Here is a tiny trained network, its code and every weight. The questions are about switching its units off for an input and a class, where a switched-off unit gives its printed mean instead of its output.

import numpy as np


def w(rows, s, z=0):
    codes = np.array(rows[::2]) - 128.0
    scale = np.full(codes.shape[1], s)
    scale[-1] = z or s
    return codes * scale


def norm(h):
    return h / np.sqrt((h * h).mean(-1, keepdims=True) + 1e-5)


def f(y):
    return np.maximum(y, 0)


def log_softmax(a):
    a = a - a.max(-1, keepdims=True)
    return a - np.log(np.exp(a).sum(-1, keepdims=True))


def net(x, mask):
    res = np.array(x, float).reshape(1, 6) / 4 @ E
    u = 0
    for l in range(3):
        y = f(norm(res) @ A[l][:, :-1].T + A[l][:, -1])
        res = res + np.where(mask[u : u + 8], y, B[l][:, -1]) @ B[l][:, :-1]
        u += 8
    return log_softmax(norm(res)[-1] @ U[:, :-1].T + U[:, -1])


A, B = {}, {}
E = w([
[123,129,128,123,130,129,130],'x0',
[156,2,112,100,143,152,70],'x1',
[49,126,170,186,59,252,59],'x2',
[108,126,108,108,135,146,136],'x3',
[129,76,181,70,92,150,211],'x4',
[75,69,154,209,162,92,179],'x5',
],0.0054)
A[0] = w([
[91,16,184,90,141,122,5,98],'L0N1',
[193,129,227,37,69,173,163,93],'L0N2',
[162,164,158,138,72,249,104,2],'L0N3',
[58,46,122,237,155,120,210,20],'L0N4',
[120,220,120,245,41,155,198,97],'L0N5',
[166,214,108,157,217,172,54,137],'L0N6',
[147,79,187,72,17,165,254,21],'L0N7',
[145,165,107,16,41,163,94,129],'L0N8',
],0.0073,0.003)
B[0] = w([
[178,71,95,147,120,236,254,242],'L0N1',
[167,150,129,248,207,98,116,237],'L0N2',
[79,63,129,93,90,5,132,205],'L0N3',
[95,193,251,61,181,191,11,249],'L0N4',
[175,157,102,136,116,228,155,245],'L0N5',
[114,156,131,192,222,169,58,217],'L0N6',
[62,204,4,206,220,138,71,255],'L0N7',
[178,182,245,122,171,99,136,241],'L0N8',
],0.0078,0.0049)
A[1] = w([
[104,125,142,133,1,142,77,151],'L1N1',
[134,147,165,46,74,116,194,71],'L1N2',
[157,137,194,45,5,54,156,3],'L1N3',
[232,168,121,116,122,25,126,178],'L1N4',
[174,162,176,75,106,144,125,95],'L1N5',
[122,114,165,69,2,100,161,51],'L1N6',
[101,226,100,187,85,137,123,146],'L1N7',
[41,106,189,239,52,184,130,176],'L1N8',
],0.0087,0.006)
B[1] = w([
[154,126,134,35,98,110,141,146],'L1N1',
[145,141,2,143,85,94,97,129],'L1N2',
[141,103,156,88,38,57,143,128],'L1N3',
[72,76,143,93,99,137,129,221],'L1N4',
[92,137,152,87,142,191,79,146],'L1N5',
[76,124,101,92,95,94,162,128],'L1N6',
[114,36,125,136,55,137,171,237],'L1N7',
[132,146,97,61,133,22,106,254],'L1N8',
],0.0092,0.0069)
A[2] = w([
[104,148,100,173,28,137,58,142],'L2N1',
[147,193,88,108,91,154,174,74],'L2N2',
[119,189,102,95,77,164,141,129],'L2N3',
[83,86,90,38,173,63,153,41],'L2N4',
[176,129,255,183,106,118,133,121],'L2N5',
[164,195,145,139,31,231,236,3],'L2N6',
[180,170,226,125,162,104,103,137],'L2N7',
[104,138,42,197,172,133,53,55],'L2N8',
],0.0082,0.0026)
B[2] = w([
[128,134,124,143,194,70,138,192],'L2N1',
[227,100,170,135,78,187,142,151],'L2N2',
[130,55,155,81,105,151,166,175],'L2N3',
[144,190,149,101,53,79,119,235],'L2N4',
[55,151,144,54,91,198,87,189],'L2N5',
[203,60,165,158,157,160,200,178],'L2N6',
[46,183,114,131,167,181,110,241],'L2N7',
[159,137,57,254,98,74,181,255],'L2N8',
],0.0089,0.0045)
U = w([
[130,162,70,255,153,109,131,249],'0',
[68,169,198,118,163,216,56,107],'1',
[115,105,115,53,27,3,114,1],'2',
[224,8,124,154,87,242,221,112],'3',
],0.012,0.0035)

Each question gives the input, the list of numbers given to net, and the class t.
The units are the neurons (one row each of A and B). Each row of codes is followed by its name. A weight is (code - 128) times the scale printed after its matrix; where a second scale follows, it is the last column's (A, B and U).
mask holds one flag per neuron, layer by layer. A switched-off neuron (its flag False) gives its mean, the last column of its row in B, instead of its output. The means were averaged over made-up inputs and are rounded, as every weight is.
A unit's drop is (log p(t) with every unit on - log p(t) with that unit switched off) / (log p(t) with every unit on - log p(t) with every unit switched off).
The circuit of an input: a set's keep is (log p(t) with only the set's units on - log p(t) with every unit switched off) / (log p(t) with every unit on - log p(t) with every unit switched off). Starting from the 12 units with the biggest drops (on a tie, the unit counted first), units are removed one at a time, each time the one whose removal leaves the highest keep (on an exact tie, the one counted first), for as long as the keep stays at least 0.8.
units of the circuit, in order: the units of the circuit, biggest drop first
most important unit: the unit with the biggest drop
top k neurons: the k neurons with the biggest drops, biggest first
top k neurons in layer l: the k neurons of layer l with the biggest drops, biggest first
input [4,-6,6,0,-1,7], class 1: top 2 neurons	(L0N4 L0N1)
input [-2,-6,8,-4,-7,-5], class 2: top 2 neurons	(L0N3 L1N8)
input [-6,-3,6,8,-2,-3], class 2: most important unit	L0N3
input [0,6,8,1,-5,-5], class 2: top 3 neurons in layer 0	(L0N3 L0N7 L0N4)
input [7,-4,8,7,-3,0], class 2: units of the circuit, in order	(L1N8 L0N3)
input [-1,-7,6,-1,8,-6], class 0: top 2 neurons	(L0N2 L0N7)
input [-1,7,-5,-7,-2,4], class 3: top 2 neurons	(L1N8 L0N1)
input [-6,6,4,1,-4,6], class 1: top 3 neurons in layer 1	(L1N7 L1N8 L1N4)
input [-4,7,-5,7,8,-2], class 0: top 2 neurons in layer 0	(L0N7 L0N2)
input [3,-6,-1,2,3,5], class 3: units of the circuit, in order	(L0N5 L2N6)
input [2,2,3,5,6,7], class 1: top 2 neurons in layer 0	(L0N4 L0N2)
input [-5,5,-3,3,-7,8], class 1: top 3 neurons in layer 0	(L0N4 L0N7 L0N2)
input [6,5,-2,-6,-1,4], class 3: top 2 neurons in layer 2	(L2N4 L2N1)
input [-6,4,-5,3,-1,3], class 2: units of the circuit, in order	(L2N4)
input [5,-2,-2,-2,5,6], class 1: top 3 neurons	(L0N4 L0N2 L0N6)
input [6,-6,-1,4,4,3], class 3: top 2 neurons in layer 0	(L0N5 L0N6)
input [3,7,7,-2,-8,-7], class 0: top 3 neurons in layer 0	(L0N6 L0N4 L0N1)
input [5,8,0,7,4,8], class 1: top 2 neurons in layer 1	(L1N7 L1N8)
input [1,4,-6,-5,2,4], class 2: top 3 neurons	(L0N8 L0N6 L2N4)
input [1,3,6,3,-8,-8], class 0: top neuron	(L0N6)
input [-2,8,-3,8,-5,-3], class 3: top 2 neurons	(L0N1 L0N7)
input [2,1,5,1,5,1], class 0: top 2 neurons in layer 0	(L0N7 L0N2)
